Below is a small trained network, with its code and all its weights. Each question gives an input and a target symbol and asks what happens when units are switched off, that is, made to give their printed mean instead of their output.

import numpy as np


def w(rows, s, z=0):
    codes = np.array(rows[::2]) - 128.0
    scale = np.full(codes.shape[1], s)
    scale[-1] = z or s
    return codes * scale


def f(y):
    return np.maximum(y, 0)


def softmax(a):
    e = np.exp(a - a.max(-1, keepdims=True))
    return e / e.sum(-1, keepdims=True)


def log_softmax(a):
    a = a - a.max(-1, keepdims=True)
    return a - np.log(np.exp(a).sum(-1, keepdims=True))


def net(x, mask):
    ids = ['αβγδθξπω'.index(c) for c in x.split()]
    T = len(ids)
    res = E[ids] + P[:T]
    r = res
    for j in range(2):
        rows = slice(3 * j, 3 * j + 3)
        q, k, v = (r @ M[0][rows].T for M in (Q, K, V))
        z = softmax(np.where(np.tri(T) > 0, q @ k.T / 3**0.5, -1e9)) @ v
        o = O[0][rows]
        res = res + np.where(mask[j], z, o[:, -1]) @ o[:, :-1]
    y = f(res @ A[0][:, :-1].T + A[0][:, -1])
    res = res + np.where(mask[2:18], y, B[0][:, -1]) @ B[0][:, :-1]
    return log_softmax(res[-1] @ U[:, :-1].T + U[:, -1])


Q, K, V, O, A, B = {}, {}, {}, {}, {}, {}
E = w([
[157,165,110],'α',
[124,166,133],'β',
[124,169,72],'γ',
[170,165,65],'δ',
[119,6,147],'θ',
[21,61,44],'ξ',
[121,167,101],'π',
[38,175,92],'ω',
],0.018)
P = w([
[129,138,254],'0',
[232,113,67],'1',
[232,117,48],'2',
[225,120,52],'3',
[222,124,52],'4',
[223,119,46],'5',
[237,115,61],'6',
],0.0077)
Q[0] = w([
[42,124,254],'head 0',
[57,141,175],'head 0',
[49,58,142],'head 0',
[58,60,125],'head 1',
[12,120,135],'head 1',
[204,176,71],'head 1',
],0.017)
K[0] = w([
[153,70,63],'head 0',
[155,117,103],'head 0',
[146,194,4],'head 0',
[114,47,68],'head 1',
[88,132,45],'head 1',
[110,174,214],'head 1',
],0.016)
V[0] = w([
[34,148,51],'head 0',
[44,82,102],'head 0',
[153,108,90],'head 0',
[121,119,251],'head 1',
[235,79,114],'head 1',
[55,99,169],'head 1',
],0.014)
O[0] = w([
[129,114,12,218],'head 0',
[103,163,15,6],'head 0',
[136,144,120,25],'head 0',
[138,129,253,19],'head 1',
[156,205,170,38],'head 1',
[32,80,198,128],'head 1',
],0.011,0.0015)
A[0] = w([
[91,23,200,62],'neuron 0',
[67,185,219,156],'neuron 1',
[60,66,77,60],'neuron 2',
[110,71,123,111],'neuron 3',
[75,161,133,161],'neuron 4',
[154,231,74,186],'neuron 5',
[48,72,197,97],'neuron 6',
[163,96,99,223],'neuron 7',
[39,223,144,230],'neuron 8',
[171,31,113,230],'neuron 9',
[210,237,206,86],'neuron 10',
[134,222,100,3],'neuron 11',
[137,12,150,199],'neuron 12',
[147,141,80,46],'neuron 13',
[110,135,70,6],'neuron 14',
[94,186,85,18],'neuron 15',
],0.011,0.0045)
B[0] = w([
[110,204,101,170],'neuron 0',
[142,35,103,194],'neuron 1',
[194,152,154,235],'neuron 2',
[178,78,92,159],'neuron 3',
[181,114,56,141],'neuron 4',
[67,138,67,226],'neuron 5',
[161,201,126,168],'neuron 6',
[66,115,160,203],'neuron 7',
[58,54,12,152],'neuron 8',
[21,160,175,197],'neuron 9',
[172,114,70,251],'neuron 10',
[186,100,255,166],'neuron 11',
[140,164,240,180],'neuron 12',
[166,119,156,191],'neuron 13',
[112,119,233,208],'neuron 14',
[131,150,233,178],'neuron 15',
],0.0071,0.016)
U = w([
[114,254,134,83],'α',
[188,194,59,112],'β',
[214,52,153,29],'γ',
[152,20,73,87],'δ',
[154,151,215,66],'θ',
[82,22,174,108],'ξ',
[112,122,163,185],'π',
[48,171,46,255],'ω',
],0.0085,0.0066)

Each question gives the input, a string of symbols that net reads in full, and the target symbol t.
The units are the heads (3 rows each of Q, K, V and O) and the neurons (one row each of A and B). Each row of codes is followed by its name. A weight is (code - 128) times the scale printed after its matrix; where a second scale follows, it is the last column's (O, A, B and U).
mask holds one flag per unit, heads first, then neurons. A switched-off unit (its flag False) gives its mean, the last column of its rows in O or B, instead of its output. The means were averaged over made-up inputs and are rounded, as every weight is.
A unit's drop is (log p(t) with every unit on - log p(t) with that unit switched off) / (log p(t) with every unit on - log p(t) with every unit switched off).
The circuit of an input: a set's keep is (log p(t) with only the set's units on - log p(t) with every unit switched off) / (log p(t) with every unit on - log p(t) with every unit switched off). Starting from the 12 units with the biggest drops (on a tie, the unit counted first), units are removed one at a time, each time the one whose removal leaves the highest keep (on an exact tie, the one counted first), for as long as the keep stays at least 0.8.
units of the circuit, in order: the units of the circuit, biggest drop first
most important unit: the unit with the biggest drop
top k neurons: the k neurons with the biggest drops, biggest first
heads that matter: for each layer, one digit per head in row order, 1 if its drop is at least 0.15 and else 0, layers parted by /
drop when u is switched off: that unit's drop, to one decimal
input α θ α δ α, target γ: most important unit => head 0
input β α γ θ γ, target θ: heads that matter => 11
input ω γ γ, target ξ: heads that matter => 11
input α π δ β, target γ: units of the circuit, in order => head 0; head 1; neuron 1; neuron 10
input δ γ δ θ, target θ: units of the circuit, in order => head 0; neuron 12
input γ ξ δ ω β, target ω: units of the circuit, in order => neuron 2; neuron 14; neuron 11
input α δ π δ, target γ: units of the circuit, in order => head 0; head 1; neuron 10; neuron 9
input ξ π γ ω β, target α: top 2 neurons => neuron 5; neuron 11
input γ β β π, target ω: units of the circuit, in order => neuron 2; neuron 12; neuron 14
input ξ δ γ, target α: top 4 neurons => neuron 5; neuron 15; neuron 11; neuron 14
input θ ω π, target δ: top 4 neurons => neuron 1; neuron 8; neuron 10; neuron 9
input β δ γ α δ, target θ: units of the circuit, in order => head 1; head 0
input ξ δ α π, target α: top 3 neurons => neuron 5; neuron 11; neuron 15
input β δ γ θ α β, target θ: units of the circuit, in order => head 0
input ξ ω θ π, target α: top 4 neurons => neuron 5; neuron 15; neuron 11; neuron 14
input θ θ γ π δ, target δ: drop when neuron 12 is switched off => 0.1
input δ ξ ω β, target β: drop when head 0 is switched off => 0.1
input θ γ α, target δ: drop when neuron 1 is switched off => 1.5
input θ γ δ β, target δ: top 3 neurons => neuron 1; neuron 8; neuron 10
input ω θ δ β, target ξ: units of the circuit, in order => head 1
input β α δ α, target θ: top 2 neurons => neuron 12; neuron 5
